[-10.1  -4.3  -9.5 -10.4  12.7  28.3   6.2  -3.2  -4.3  -9.9  -9.6   1.2
 -14.8  -5.3  17.2   5.7  -3.5 -51.9  -9.8  -5.2  -4.4  53.5  -3.5  -2.1
   3.4   0.5 -17.0  -4.7  -7.3   3.1   1.3  -8.5   0.7  -3.8   7.7   4.8
   3.2   9.0  11.9  -4.4  -1.0 -11.7   6.8   0.1 -10.9 -22.7   0.5  10.2
  -6.7  -0.1  45.9  22.2  -3.0   4.5  -8.9  18.4  -6.6   2.4] : Z526 Z295
[  5.5  -9.6   9.1  20.5  -3.2  -7.6   6.9   9.8  20.1   0.7  -7.5  -7.1
 -12.7  17.7  -0.9  -6.9  10.1  13.2   7.9  12.4 -14.8 -29.4   8.8 -29.9
  -6.7  -7.5   0.4   0.3   5.7  -6.8  -2.5  20.7 -10.9  -3.7 -13.9   6.8
  -2.9  -4.0  -3.8   9.2  -5.6  19.5 -11.8  -6.8  -5.2  25.7 -15.6  13.8
  17.5   3.5 -34.6 -37.2  -6.9   2.4   7.0  15.2  -3.1   1.8] : Z892 Z512
[  0.8  16.3 -13.3  -3.9   2.6   2.6 -27.7  27.9   2.9   0.9   2.4  -4.0
 -10.5   7.6   7.9  -7.2  -5.3  14.6   0.1  16.2 -13.2  20.2   4.8  -9.3
  27.1  -0.1  -5.5   1.0  14.4  13.0  -3.6   4.3  -7.9   4.2  -7.0  13.0
   1.6  14.1  -4.3  -5.3  -9.4   5.8  -1.2   0.5   5.4  -2.1  -8.8  -0.5
   4.1 -11.0  69.0  10.8 -17.5   0.6  -8.6  10.5 -10.0   9.3] : Z526 Z295
[ -4.1  -6.0  -5.9  -1.1  16.8   8.8   5.9   8.1 -18.4  -3.8  -1.6   5.5
   7.8  12.2  31.5  -7.7   2.2  -8.8   1.5 -18.3  -2.3  20.1   3.0  -5.7
  -9.0  -7.8  -2.4  -2.9 -10.8 -17.3  21.2  -2.0  -1.4  -2.5   3.6   1.6
  11.3  -4.8  -4.0   1.6  -6.2 -23.5   5.0  -4.3   9.8  -8.6  -4.6  15.8
   3.0   4.5   0.5  -7.3   5.6  -1.5   0.6  -1.9 -11.9  -0.3] : Z892 Z512
[ -1.1   3.9 -11.4  -2.5  20.3   5.4 -22.1  15.3 -19.4   2.5  14.0  -2.3
   6.4  23.3  14.4  -3.2  14.6  14.4   1.6  12.9 -10.0   5.7   4.2  -8.9
  -3.2   5.3  -1.7  -3.4   3.3  -5.2 -10.9   1.9  -4.3  -1.9 -11.9   2.9
  -5.6   8.6   1.9  -5.7  -4.1  -4.5  -1.0 -69.8   4.1   9.3  -6.3   5.8
   7.7   7.0  18.2  -4.3   0.3   3.3   7.6   4.5  12.2   2.0] : Z892 Z551
[  7.9   0.5  -1.7   0.7  11.5 -12.7 -49.5  26.8 -17.6   4.1  10.7 -16.1
  -5.6  35.1  -5.4   0.6  14.0  43.3   1.5  26.6 -25.0 -13.5   5.5 -20.7
   6.9  -1.2 -10.7  -1.9  12.2  -4.6  -7.6  13.1  -2.3   1.7 -24.9   3.0
  -0.7   8.9  -3.2  -1.7 -10.6  47.1  -6.9  -2.1  10.2  28.5   1.2  11.9
   9.4  20.2  20.9  10.9   4.9  -7.4   8.3   3.8  14.9  13.9] : Z892 Z551
[  1.9  -6.4  -2.5  -3.7   1.8  11.3  13.2  -2.9   5.4  -8.2  -5.7  -2.4
 -15.3  -7.8   8.0  -9.8  -6.4 -34.4  -6.2 -11.9   7.0  34.6  -9.2   1.1
   0.2   6.5  -1.0 -11.1   2.8   0.0   3.4  -2.1  -4.8   2.7 -27.5  -1.6
   7.2   3.0  -1.6 -33.5  -2.2  21.1   4.3  -0.3  -1.9 -10.5  10.3   2.3
   5.4   3.6  -2.4   5.2  -6.2  -7.6 -12.5   9.8 -11.1   1.0] : Z526 Z295
[ -2.5   1.4  -6.1  -0.5  21.2   7.6  20.1   2.9  23.4 -18.2  -2.6   2.0
   3.7  -5.0  19.8 -17.1  -9.6 -34.9  -2.6 -19.0   7.6  26.9   0.3  -0.3
   1.5   0.0  -4.3  -2.3   2.1   9.0   6.3  -5.9   4.1  -1.9  -6.1   0.8
   5.4  -6.1   1.0   5.5  -0.2  10.9  11.7   2.0 -13.9  -9.5  -9.2 -10.2
  10.7  14.8  -6.3  -4.4  -6.9   3.3  -6.0   0.9 -29.0   1.5] : Z526 Z295
[  8.3   7.2 -12.6   9.1  18.9   1.6 -11.1  17.0 -20.6   5.8  -2.4   2.0
  -3.3  30.1  24.6   6.3   8.5  12.0   0.7  10.8 -14.0   7.5   4.9   1.6
   8.0  -8.9  -5.1  -1.0   7.2 -15.4   4.4 -13.3  -7.1  -0.6   3.0  12.3
  -8.6   6.7   6.5  12.6  -2.5  -6.1  -9.4   4.1   9.7  11.6 -15.7  10.0
  12.4   3.1  12.7 -19.0   2.3  -6.4  16.4   1.5 -13.7   5.8] : Z892 Z551
[ -4.2   3.9  -4.1 -11.1  -7.1   7.2 -17.7  11.8  -6.6 -11.8  -6.4  -6.9
 -24.1  -3.2  -5.8   3.1 -16.6  -2.6  -3.1  -6.7  -1.4  11.5  -3.4 -30.8
  -4.0  12.8  -1.9  12.8   0.1  -2.2  -0.9   7.2  -0.8   3.6  -5.8   0.0
   5.0  11.5   2.6 -13.7 -10.4   9.8   2.4   3.6  -8.8  -9.7  10.6   5.3
  -0.6  -0.3  67.0  27.1  -8.4   6.2 -14.6   3.0   4.7   0.6] : Z526 Z271
[ -5.5  -2.2 -11.5  -5.6  -8.4   6.6  14.0  13.9  11.1   4.8  -4.0  -9.4
 -37.6   9.3 -20.0   8.0 -11.7  -2.5  17.5  12.2  -2.1   8.9   5.0 -25.3
  -2.4  10.5  -0.2   6.9   7.4   2.3   1.6   9.3  -7.1   9.1  -4.2  12.3
   3.9   5.4  20.3 -11.2 -14.7  20.8  -8.7   3.7  -6.7   7.0   0.5   7.1
   4.6  -1.4  44.1   4.9  -7.8   9.5 -20.9   5.5   6.1   5.6] : Z526 Z271
[  3.8  -7.1 -10.6  -2.2  26.6   5.8 -35.2  11.4 -19.7  -3.6   4.4  -5.3
   4.6  33.1  34.7  -6.6  14.6  -6.8  -3.9  -5.5 -16.7   8.6  -3.8 -11.9
   0.7  -7.3  -5.1   7.5  13.9  -7.5  -2.9   0.6   1.3   9.6 -17.2   2.5
  -5.8  -6.7  21.0  10.8  -6.0  -8.6  -6.1   1.2   0.7   3.4   1.9   8.7
   7.9   5.2  -2.1 -14.8  12.2  -5.5   2.5   8.7  -0.3  11.0] : Z892 Z551
[  1.7   6.2   6.0   6.1   8.4   1.6  -1.5  12.5 -13.2   4.7  -2.9  -4.1
  -9.8  24.4   5.1   0.7  11.3  11.0  -7.8  11.9  -3.6   1.8   8.3 -16.6
  -3.2  16.8  -3.6  -0.4   1.5 -18.4  -7.0   2.5  -3.3   3.7  -4.8   6.3
 -12.6   6.2  -0.4  10.2 -27.7  -5.5 -21.2  -1.5  -7.2  10.7  -9.6   9.3
   3.3  12.2  12.1   2.1  -2.2   0.4  -2.8   8.1  -5.4  -3.6] : Z892 Z512
[ -4.0   4.6  -2.7  -1.6 -18.5   9.6  10.3  23.2   5.6   4.4 -11.2   3.1
 -14.6 -11.6 -15.2  -2.0 -10.7  -4.9   3.6   6.6   1.2  19.6  -0.4  -7.3
  -2.3   5.8  -1.5  -3.6   7.5  -1.6   1.4   5.2  -5.2   0.9  -5.8  -1.1
   4.1  15.9  -2.3  10.1  -2.1  32.2   0.8   4.6 -14.2   0.8   6.3  -3.8
   1.4   0.5  33.9   4.5  -7.2  12.8 -11.8  -4.3 -10.1   6.7] : Z526 Z271
[ -7.9   7.8 -10.2 -25.4 -13.8  15.2 -14.6  14.9 -11.3  -4.7  -0.1  -0.1
 -22.5   1.8 -22.4   3.8  -5.0  13.7   3.0  19.9  -3.1  18.2  -0.7 -10.0
   2.3   4.3   7.3  -0.5   7.7  -8.4 -10.2  -2.9  -7.1  -4.3   4.6  17.7
  -4.0  13.7 -14.8 -12.3  -6.4   3.7  -7.4   5.8  -1.7   0.2  -8.1   2.4
  -2.0  -5.2  69.8  23.1  -7.5   6.3 -12.6   8.0  12.3   1.9] : Z526 Z295
[  9.3 -14.5  -9.8  -3.5  20.5   2.6 -35.1  18.4 -39.1   8.7  16.7  -6.3
 -13.0  32.8  17.8  -3.9   5.7  27.2  -5.3   9.6 -14.4  -3.2   1.9 -20.2
  -2.6  -1.5 -11.8  -1.4   5.1 -36.4  -4.7  -2.8  -5.5   9.1   1.2   0.4
  -9.3  13.2  -2.1   3.8  -6.5 -24.1  -9.3   0.2  10.5  22.7 -11.1  18.2
   3.9  -0.7  24.6  11.5  13.4 -10.7   2.9  11.1  10.1  -6.0] : Z892 Z512
[-11.7  20.0  -3.7  -3.4 -11.6  22.1 -19.5  21.2   1.9   0.1  -1.7   1.5
 -10.9   1.2 -16.5  -3.7   8.6   1.1   3.5   4.4 -13.2  37.4 -19.1 -12.8
  -6.6  19.7  -6.7  -0.8  11.0   7.3   0.1   0.2  -4.3  -0.2  -7.1   7.2
  -1.7  18.7  -0.4  -4.9 -11.6   8.5  -2.8   6.4  -1.9 -27.4  -3.9   1.9
   5.9  -1.9  51.3  21.6  -7.7   5.7  -5.0  11.4   5.4   9.6] : Z526 Z295
[ -1.3  25.8  -7.0  -0.3  21.3   7.8 -29.9  15.9 -25.6   4.1  11.1  13.0
   7.4  32.4  11.9  -3.8  28.0  12.7  -0.5   1.5 -13.0  18.1  -3.0 -10.1
   0.8  -5.9  -9.5 -10.4   5.4 -11.1   2.2 -10.7  -1.0  -1.4  -7.6   2.8
  -2.9  15.0  -8.1  11.4  -7.4 -13.1  -5.2   1.9   3.2   2.6   6.3   5.4
   7.5   7.5  28.7   3.0   7.3 -15.1   3.9   5.3  -3.0  -2.3] : Z892 Z551
[ -1.5  12.4   1.1  -0.6  -1.1   0.9  -8.7   7.4  -3.6   5.0 -14.0 -22.1
 -23.4   3.0  -7.8  -1.0  -9.0  -9.9  -2.7   4.7  -5.0  21.4   1.3  -9.7
  -8.6   3.1  -3.1  -1.6   8.5  -3.9  -3.6  -0.3   2.0  -0.7 -10.5  -3.3
   2.7   4.5  -5.1   8.9 -12.8  17.1   3.0  -1.0   0.4  -1.2   0.2  -2.4
   5.1   4.8  25.4  13.8  -6.9   0.8 -10.3   8.2  -2.7  10.6] : Z526 Z295
[ -2.3   9.1  -4.3  -5.8 -17.4  -3.7 -12.2  22.9  11.9  -5.4  -6.0  -3.9
 -20.5  14.4 -19.7  -1.6   1.4   5.1   7.3  11.4 -14.0  18.2  -2.2 -11.7
   5.3   5.9   2.3   3.4  11.1  18.8   2.4   6.2  -3.4  -2.2 -17.3  12.9
   2.3  -1.2  -6.0  -1.0 -14.5  23.4   4.9   2.2   0.0   9.9   2.6 -18.2
  13.7  -8.9  45.8   4.9 -20.6  -2.5  -5.6  10.3 -10.4   9.1] : Z526 Z295
